Below are the code and all the weights of a small trained network. Each question names an input and a class and asks about switching units off, where a switched-off unit gives its printed mean instead of its output.

import numpy as np


def w(rows, s, z=0):
    codes = np.array(rows[::2]) - 128.0
    scale = np.full(codes.shape[1], s)
    scale[-1] = z or s
    return codes * scale


def norm(h):
    return h / np.sqrt((h * h).mean(-1, keepdims=True) + 1e-5)


def f(y):
    return np.maximum(y, 0)


def log_softmax(a):
    a = a - a.max(-1, keepdims=True)
    return a - np.log(np.exp(a).sum(-1, keepdims=True))


def net(x, mask):
    res = np.array(x, float).reshape(1, 6) / 4 @ E
    u = 0
    for l in range(2):
        y = f(norm(res) @ A[l][:, :-1].T + A[l][:, -1])
        res = res + np.where(mask[u : u + 7], y, B[l][:, -1]) @ B[l][:, :-1]
        u += 7
    return log_softmax(norm(res)[-1] @ U[:, :-1].T + U[:, -1])


A, B = {}, {}
E = w([
[102,105,141,123,151],'x0',
[163,174,156,205,198],'x1',
[90,94,149,112,162],'x2',
[230,84,93,64,226],'x3',
[126,128,133,128,129],'x4',
[84,17,2,210,123],'x5',
],0.0079)
A[0] = w([
[190,152,135,198,224,55],'0.n1',
[21,181,177,205,57,64],'0.n2',
[93,212,109,220,217,1],'0.n3',
[111,47,96,236,107,92],'0.n4',
[86,164,249,143,153,108],'0.n5',
[161,200,185,107,150,10],'0.n6',
[131,192,194,254,241,12],'0.n7',
],0.0086,0.004)
B[0] = w([
[145,102,63,76,100,213],'0.n1',
[227,69,146,129,100,255],'0.n2',
[122,91,74,92,10,181],'0.n3',
[112,230,177,147,118,239],'0.n4',
[129,147,154,149,148,233],'0.n5',
[116,113,157,181,148,201],'0.n6',
[86,118,90,59,94,231],'0.n7',
],0.013,0.0049)
A[1] = w([
[62,123,49,247,117,178],'1.n1',
[67,95,126,43,71,137],'1.n2',
[79,156,72,61,18,145],'1.n3',
[113,136,164,214,144,3],'1.n4',
[132,81,64,57,205,47],'1.n5',
[50,98,156,197,55,89],'1.n6',
[147,242,172,105,135,44],'1.n7',
],0.011,0.0048)
B[1] = w([
[90,162,235,213,209,210],'1.n1',
[85,160,19,131,103,207],'1.n2',
[97,121,67,102,129,254],'1.n3',
[140,117,149,85,132,139],'1.n4',
[201,150,158,133,111,206],'1.n5',
[210,127,147,29,105,194],'1.n6',
[11,161,152,133,178,181],'1.n7',
],0.011,0.0078)
U = w([
[93,189,220,254,243,175],'0',
[115,85,42,71,97,3],'1',
[233,76,163,161,152,150],'2',
],0.0096,0.0061)

Each question gives the input, the list of numbers given to net, and the class t.
The units are the neurons (one row each of A and B). Each row of codes is followed by its name. A weight is (code - 128) times the scale printed after its matrix; where a second scale follows, it is the last column's (A, B and U).
mask holds one flag per neuron, layer by layer. A switched-off neuron (its flag False) gives its mean, the last column of its row in B, instead of its output. The means were averaged over made-up inputs and are rounded, as every weight is.
A unit's drop is (log p(t) with every unit on - log p(t) with that unit switched off) / (log p(t) with every unit on - log p(t) with every unit switched off).
The circuit of an input: a set's keep is (log p(t) with only the set's units on - log p(t) with every unit switched off) / (log p(t) with every unit on - log p(t) with every unit switched off). Starting from the 12 units with the biggest drops (on a tie, the unit counted first), units are removed one at a time, each time the one whose removal leaves the highest keep (on an exact tie, the one counted first), for as long as the keep stays at least 0.8.
units of the circuit, in order: the units of the circuit, biggest drop first
most important unit: the unit with the biggest drop
top k neurons: the k neurons with the biggest drops, biggest first
k most important neurons of layer l: the k neurons of layer l with the biggest drops, biggest first
drop when u is switched off: that unit's drop, to one decimal
input [0,-8,-7,-4,-3,8], class 0: most important unit	1.n1
input [6,4,8,-6,4,-2], class 2: top 3 neurons	[0.n2; 0.n5; 0.n1]
input [-5,-5,7,-6,2,3], class 2: top 4 neurons	[0.n2; 0.n7; 0.n1; 1.n6]
input [5,6,-8,-8,2,-7], class 2: 3 most important neurons of layer 1	[1.n1; 1.n6; 1.n2]
input [7,4,-3,-6,2,3], class 2: top 2 neurons	[0.n2; 0.n1]
input [7,-2,-1,7,0,7], class 0: units of the circuit, in order	[0.n2; 1.n1; 0.n4]
input [-1,6,-7,6,3,-1], class 1: 2 most important neurons of layer 0	[0.n1; 0.n7]
input [-3,2,7,-7,0,-6], class 2: 2 most important neurons of layer 0	[0.n2; 0.n4]
input [0,7,-8,-4,6,6], class 1: top 2 neurons	[0.n3; 0.n7]
input [7,-5,-4,-8,-7,-7], class 2: 2 most important neurons of layer 0	[0.n2; 0.n4]
input [-6,-7,0,-8,-8,8], class 0: 3 most important neurons of layer 0	[0.n4; 0.n7; 0.n1]
input [7,5,7,-5,-8,-2], class 1: top 2 neurons	[0.n7; 0.n3]
input [7,8,-3,-1,4,6], class 1: 2 most important neurons of layer 0	[0.n3; 0.n7]
input [-8,0,-4,-6,1,8], class 0: units of the circuit, in order	[1.n1]
input [-6,4,-7,-5,0,3], class 2: 2 most important neurons of layer 0	[0.n2; 0.n3]
input [2,-1,6,-8,-4,-3], class 2: 2 most important neurons of layer 0	[0.n2; 0.n4]
input [7,3,-7,-4,5,2], class 2: top 2 neurons	[0.n2; 0.n1]
input [-2,-7,-1,-1,-6,7], class 0: top 2 neurons	[1.n1; 0.n7]
input [-8,-3,-4,2,5,-7], class 0: drop when 1.n7 is switched off	0.2
input [4,3,-1,-8,-5,0], class 2: drop when 0.n2 is switched off	0.7
input [7,-2,-1,0,2,6], class 0: drop when 1.n1 is switched off	0.3
